Here is a tiny trained network, its code and every weight. The questions are about switching its units off for an input and a target symbol, where a switched-off unit gives its printed mean instead of its output.

import numpy as np


def w(rows, s, z=0):
    codes = np.array(rows[::2]) - 128.0
    scale = np.full(codes.shape[1], s)
    scale[-1] = z or s
    return codes * scale


def f(y):
    return y / 2 * (1 + np.tanh(0.7978845608 * (y + 0.044715 * y**3)))


def softmax(a):
    e = np.exp(a - a.max(-1, keepdims=True))
    return e / e.sum(-1, keepdims=True)


def log_softmax(a):
    a = a - a.max(-1, keepdims=True)
    return a - np.log(np.exp(a).sum(-1, keepdims=True))


def net(x, mask):
    ids = ['αβηθλξτψω'.index(c) for c in x.split()]
    T = len(ids)
    res = E[ids] + P[:T]
    q, k, v = (res @ M[0].T for M in (Q, K, V))
    z = softmax(np.where(np.tri(T) > 0, q @ k.T / 2**0.5, -1e9)) @ v
    res = res + np.where(mask[0], z, O[0][:, -1]) @ O[0][:, :-1]
    y = f(res @ A[0][:, :-1].T + A[0][:, -1])
    res = res + np.where(mask[1:9], y, B[0][:, -1]) @ B[0][:, :-1]
    return log_softmax(res[-1] @ U[:, :-1].T + U[:, -1])


Q, K, V, O, A, B = {}, {}, {}, {}, {}, {}
E = w([
[128,171,168,104,112,154],'α',
[193,117,99,95,211,127],'β',
[111,144,226,150,143,156],'η',
[144,187,147,8,50,133],'θ',
[133,181,69,101,123,152],'λ',
[115,150,151,133,122,156],'ξ',
[175,198,127,117,167,119],'τ',
[152,118,127,129,171,131],'ψ',
[121,176,165,75,96,159],'ω',
],0.017)
P = w([
[174,49,135,160,82,185],'0',
[75,154,123,102,140,191],'1',
[99,6,129,158,83,155],'2',
[102,192,85,186,42,118],'3',
[237,147,190,97,131,59],'4',
[59,139,106,88,157,136],'5',
[195,146,101,176,105,254],'6',
[48,190,75,169,105,92],'7',
[233,146,234,88,164,3],'8',
[56,149,113,75,172,117],'9',
[241,218,122,185,118,206],'10',
[40,164,99,114,163,99],'11',
],0.016)
Q[0] = w([
[166,224,147,121,191,175],'H1',
[116,83,91,147,101,246],'H1',
],0.011)
K[0] = w([
[36,145,119,133,142,7],'H1',
[194,119,117,191,53,130],'H1',
],0.013)
V[0] = w([
[162,158,180,249,156,112],'H1',
[195,153,175,85,148,87],'H1',
],0.015)
O[0] = w([
[161,161,178,107,162,65,4],'H1',
[159,199,114,255,61,92,63],'H1',
],0.022,0.0026)
A[0] = w([
[225,52,191,90,100,75,156],'N1',
[38,143,161,114,143,139,14],'N2',
[2,107,131,160,132,90,232],'N3',
[217,49,206,160,145,165,97],'N4',
[83,106,73,119,129,228,134],'N5',
[93,218,138,67,188,141,253],'N6',
[185,73,47,172,222,100,231],'N7',
[39,95,103,55,182,120,125],'N8',
],0.0098,0.0043)
B[0] = w([
[134,122,127,227,254,181,195],'N1',
[155,109,150,168,109,156,151],'N2',
[119,159,153,50,122,152,179],'N3',
[143,160,46,60,63,100,187],'N4',
[145,60,164,126,141,27,249],'N5',
[146,88,108,204,84,104,241],'N6',
[109,173,197,137,65,134,162],'N7',
[20,174,143,155,180,163,205],'N8',
],0.0094,0.013)
U = w([
[127,79,118,216,101,153,3],'α',
[146,112,137,171,166,53,40],'β',
[110,199,255,170,87,95,144],'η',
[154,127,154,52,81,51,221],'θ',
[61,121,8,189,164,165,111],'λ',
[144,119,122,135,125,191,141],'ξ',
[102,181,61,191,55,175,176],'τ',
[132,99,142,67,161,88,70],'ψ',
[164,115,130,97,100,197,177],'ω',
],0.0088,0.007)

Each question gives the input, a string of symbols that net reads in full, and the target symbol t.
The units are the heads (2 rows each of Q, K, V and O) and the neurons (one row each of A and B). Each row of codes is followed by its name. A weight is (code - 128) times the scale printed after its matrix; where a second scale follows, it is the last column's (O, A, B and U).
mask holds one flag per unit, heads first, then neurons. A switched-off unit (its flag False) gives its mean, the last column of its rows in O or B, instead of its output. The means were averaged over made-up inputs and are rounded, as every weight is.
A unit's drop is (log p(t) with every unit on - log p(t) with that unit switched off) / (log p(t) with every unit on - log p(t) with every unit switched off).
The circuit of an input: a set's keep is (log p(t) with only the set's units on - log p(t) with every unit switched off) / (log p(t) with every unit on - log p(t) with every unit switched off). Starting from all 9 units, units are removed one at a time, each time the one whose removal leaves the highest keep (on an exact tie, the one counted first), for as long as the keep stays at least 0.8.
units of the circuit, in order: the units of the circuit, biggest drop first
unit that matters most: the unit with the biggest drop
top k neurons: the k neurons with the biggest drops, biggest first
input ω λ ψ ξ ξ, target ψ: units of the circuit, in order => (H1, N5)
input ω β η η τ η α ξ β ξ λ, target λ: units of the circuit, in order => (H1, N8, N6)
input ψ η λ η α α η, target β: units of the circuit, in order => (H1, N1)
input η η τ λ η η θ ω τ β τ, target θ: top 3 neurons => (N1, N5, N8)
input η α α β η, target ω: units of the circuit, in order => (N5, H1, N8)
input ξ θ λ ω λ ξ θ, target θ: units of the circuit, in order => (N5, N1)
input λ ξ ω β ψ, target λ: units of the circuit, in order => (H1, N1, N8)
input η ψ η τ ξ ω, target τ: top 3 neurons => (N5, N6, N7)
input ω θ α β ω, target α: unit that matters most => N5
input λ ψ ψ, target ψ: units of the circuit, in order => (N5, H1)
input α η β ξ λ α β ξ θ ξ ψ τ, target τ: units of the circuit, in order => (N5, H1)
input α λ λ τ ω η ξ θ η θ ξ, target α: units of the circuit, in order => (H1, N5)
input η β λ τ η ω η ψ η β θ, target ξ: units of the circuit, in order => (H1, N1, N5)
input α ω α η η λ η η β ξ, target η: top 3 neurons => (N1, N4, N3)
input ψ ψ β η η ξ ξ ξ β, target λ: top 2 neurons => (N1, N8)
input α η ω ψ ψ β α β ξ, target τ: top neuron => (N5)
input η λ τ η λ, target ψ: top 2 neurons => (N5, N1)
input τ β ω ξ β ω ξ η ξ ω α, target β: top 2 neurons => (N1, N6)
input λ η ω η ψ β η ξ α ξ ψ, target λ: units of the circuit, in order => (H1, N8, N1, N6)
input τ η η, target η: units of the circuit, in order => (H1)
input τ η β β τ τ λ β θ, target η: top 2 neurons => (N4, N6)
input β τ ψ β ξ η β, target τ: top 2 neurons => (N5, N4)
input ψ β ψ η β β β ξ ω ω τ, target λ: top 3 neurons => (N8, N6, N1)
